Below are the code and all the weights of a small trained network. Each question names an input and a target symbol and asks about switching units off, where a switched-off unit gives its printed mean instead of its output.

import numpy as np


def w(rows, s, z=0):
    codes = np.array(rows[::2]) - 128.0
    scale = np.full(codes.shape[1], s)
    scale[-1] = z or s
    return codes * scale


def f(y):
    return np.maximum(y, 0)


def softmax(a):
    e = np.exp(a - a.max(-1, keepdims=True))
    return e / e.sum(-1, keepdims=True)


def log_softmax(a):
    a = a - a.max(-1, keepdims=True)
    return a - np.log(np.exp(a).sum(-1, keepdims=True))


def net(x, mask):
    ids = ['βδεζηθλμπστφψ'.index(c) for c in x.split()]
    T = len(ids)
    res = E[ids] + P[:T]
    q, k, v = (res @ M[0].T for M in (Q, K, V))
    z = softmax(np.where(np.tri(T) > 0, q @ k.T / 2**0.5, -1e9)) @ v
    res = res + np.where(mask[0], z, O[0][:, -1]) @ O[0][:, :-1]
    y = f(res @ A[0][:, :-1].T + A[0][:, -1])
    res = res + np.where(mask[1:9], y, B[0][:, -1]) @ B[0][:, :-1]
    return log_softmax(res[-1] @ U[:, :-1].T + U[:, -1])


Q, K, V, O, A, B = {}, {}, {}, {}, {}, {}
E = w([
[111,116,141,185],'β',
[94,116,112,177],'δ',
[102,99,158,174],'ε',
[175,135,230,85],'ζ',
[127,86,94,155],'η',
[92,94,169,163],'θ',
[77,94,180,148],'λ',
[85,90,156,129],'μ',
[158,123,98,223],'π',
[154,64,176,255],'σ',
[128,157,122,155],'τ',
[157,183,87,204],'φ',
[80,199,162,130],'ψ',
],0.02)
P = w([
[114,114,57,222],'0',
[116,149,90,235],'1',
[117,162,123,222],'2',
[125,160,149,201],'3',
[142,160,170,187],'4',
[148,169,199,170],'5',
[164,158,210,143],'6',
[183,160,231,133],'7',
[201,153,242,121],'8',
[220,148,254,93],'9',
],0.0065)
Q[0] = w([
[132,168,141,135],'head 1',
[141,99,243,254],'head 1',
],0.024)
K[0] = w([
[91,125,168,118],'head 1',
[248,172,193,75],'head 1',
],0.016)
V[0] = w([
[136,3,193,175],'head 1',
[241,187,87,123],'head 1',
],0.019)
O[0] = w([
[72,82,214,192,137],'head 1',
[216,254,131,156,254],'head 1',
],0.017,0.0042)
A[0] = w([
[173,192,64,167,166],'neuron 1',
[191,107,67,34,111],'neuron 2',
[210,216,134,108,131],'neuron 3',
[109,16,86,135,1],'neuron 4',
[238,43,110,168,160],'neuron 5',
[189,167,17,84,104],'neuron 6',
[159,123,199,82,226],'neuron 7',
[115,254,88,123,196],'neuron 8',
],0.0092,0.0069)
B[0] = w([
[80,112,77,178,250],'neuron 1',
[62,177,155,98,182],'neuron 2',
[95,106,178,119,251],'neuron 3',
[174,249,91,105,158],'neuron 4',
[102,138,142,23,166],'neuron 5',
[178,161,184,86,238],'neuron 6',
[125,125,44,126,154],'neuron 7',
[160,61,100,130,251],'neuron 8',
],0.017,0.024)
U = w([
[121,146,142,133,18],'β',
[127,140,102,134,70],'δ',
[135,154,159,147,108],'ε',
[131,140,136,130,2],'ζ',
[117,138,124,132,64],'η',
[121,163,141,139,35],'θ',
[109,158,127,130,15],'λ',
[127,152,104,131,121],'μ',
[6,99,88,138,205],'π',
[61,143,167,142,27],'σ',
[138,90,78,120,247],'τ',
[165,81,147,123,196],'φ',
[89,115,116,74,197],'ψ',
],0.014,0.0059)

Each question gives the input, a string of symbols that net reads in full, and the target symbol t.
The units are the heads (2 rows each of Q, K, V and O) and the neurons (one row each of A and B). Each row of codes is followed by its name. A weight is (code - 128) times the scale printed after its matrix; where a second scale follows, it is the last column's (O, A, B and U).
mask holds one flag per unit, heads first, then neurons. A switched-off unit (its flag False) gives its mean, the last column of its rows in O or B, instead of its output. The means were averaged over made-up inputs and are rounded, as every weight is.
A unit's drop is (log p(t) with every unit on - log p(t) with that unit switched off) / (log p(t) with every unit on - log p(t) with every unit switched off).
The circuit of an input: a set's keep is (log p(t) with only the set's units on - log p(t) with every unit switched off) / (log p(t) with every unit on - log p(t) with every unit switched off). Starting from all 9 units, units are removed one at a time, each time the one whose removal leaves the highest keep (on an exact tie, the one counted first), for as long as the keep stays at least 0.8.
circuit, biggest first: the units of the circuit, biggest drop first
unit that matters most: the unit with the biggest drop
k most important neurons: the k neurons with the biggest drops, biggest first
input π ψ φ θ π σ θ, target σ: unit that matters most	neuron 1
input π π ψ θ μ τ θ π σ π, target σ: 3 most important neurons	neuron 8; neuron 6; neuron 1
input φ ψ ψ λ π π σ μ φ τ, target φ: 2 most important neurons	neuron 3; neuron 8
input π ψ μ φ ε θ, target φ: 4 most important neurons	neuron 8; neuron 6; neuron 3; neuron 4
input φ π φ ε θ λ β π σ, target σ: 2 most important neurons	neuron 1; neuron 4
input φ φ ψ π π π θ, target π: 4 most important neurons	neuron 6; neuron 8; neuron 7; neuron 4
input ψ ψ β π θ π φ ψ δ, target ψ: circuit, biggest first	head 1; neuron 2
input π φ θ, target φ: circuit, biggest first	neuron 8; neuron 6; head 1
input π η π φ π λ, target φ: circuit, biggest first	neuron 8; head 1; neuron 3
input ψ ψ ψ ψ φ π ψ ψ π σ, target ψ: 3 most important neurons	neuron 1; neuron 5; neuron 8
input μ μ ψ θ π σ δ, target σ: circuit, biggest first	neuron 1; head 1
input ψ η ψ π σ π μ π φ, target φ: 3 most important neurons	neuron 8; neuron 6; neuron 3
input ε π φ φ, target φ: circuit, biggest first	neuron 6; neuron 8; head 1
input π π π π μ λ π β, target π: circuit, biggest first	neuron 6
input φ ε ψ σ τ β θ, target τ: 4 most important neurons	neuron 2; neuron 1; neuron 6; neuron 3
input φ θ π, target φ: 2 most important neurons	neuron 6; neuron 8
input φ μ π φ μ π π τ, target τ: circuit, biggest first	neuron 8; neuron 2; head 1
input π π ψ ψ φ π ψ δ, target ψ: circuit, biggest first	head 1; neuron 6
input π τ π, target τ: circuit, biggest first	head 1; neuron 8
input ψ μ θ, target ψ: circuit, biggest first	head 1; neuron 1
input η ψ η π σ π, target σ: 3 most important neurons	neuron 8; neuron 1; neuron 6
input π ε π π ψ ψ θ φ τ, target φ: 3 most important neurons	neuron 8; neuron 6; neuron 3
input ζ λ β φ, target π: 2 most important neurons	neuron 6; neuron 4
input φ π ψ λ φ ψ μ π π μ, target π: 2 most important neurons	neuron 6; neuron 8
input φ ψ π ψ π φ φ φ π β, target φ: circuit, biggest first	neuron 8; head 1; neuron 3
input π τ η, target τ: most important neuron	neuron 2
input θ π τ π, target τ: circuit, biggest first	neuron 2
input η φ η η, target φ: circuit, biggest first	neuron 6; neuron 8; head 1
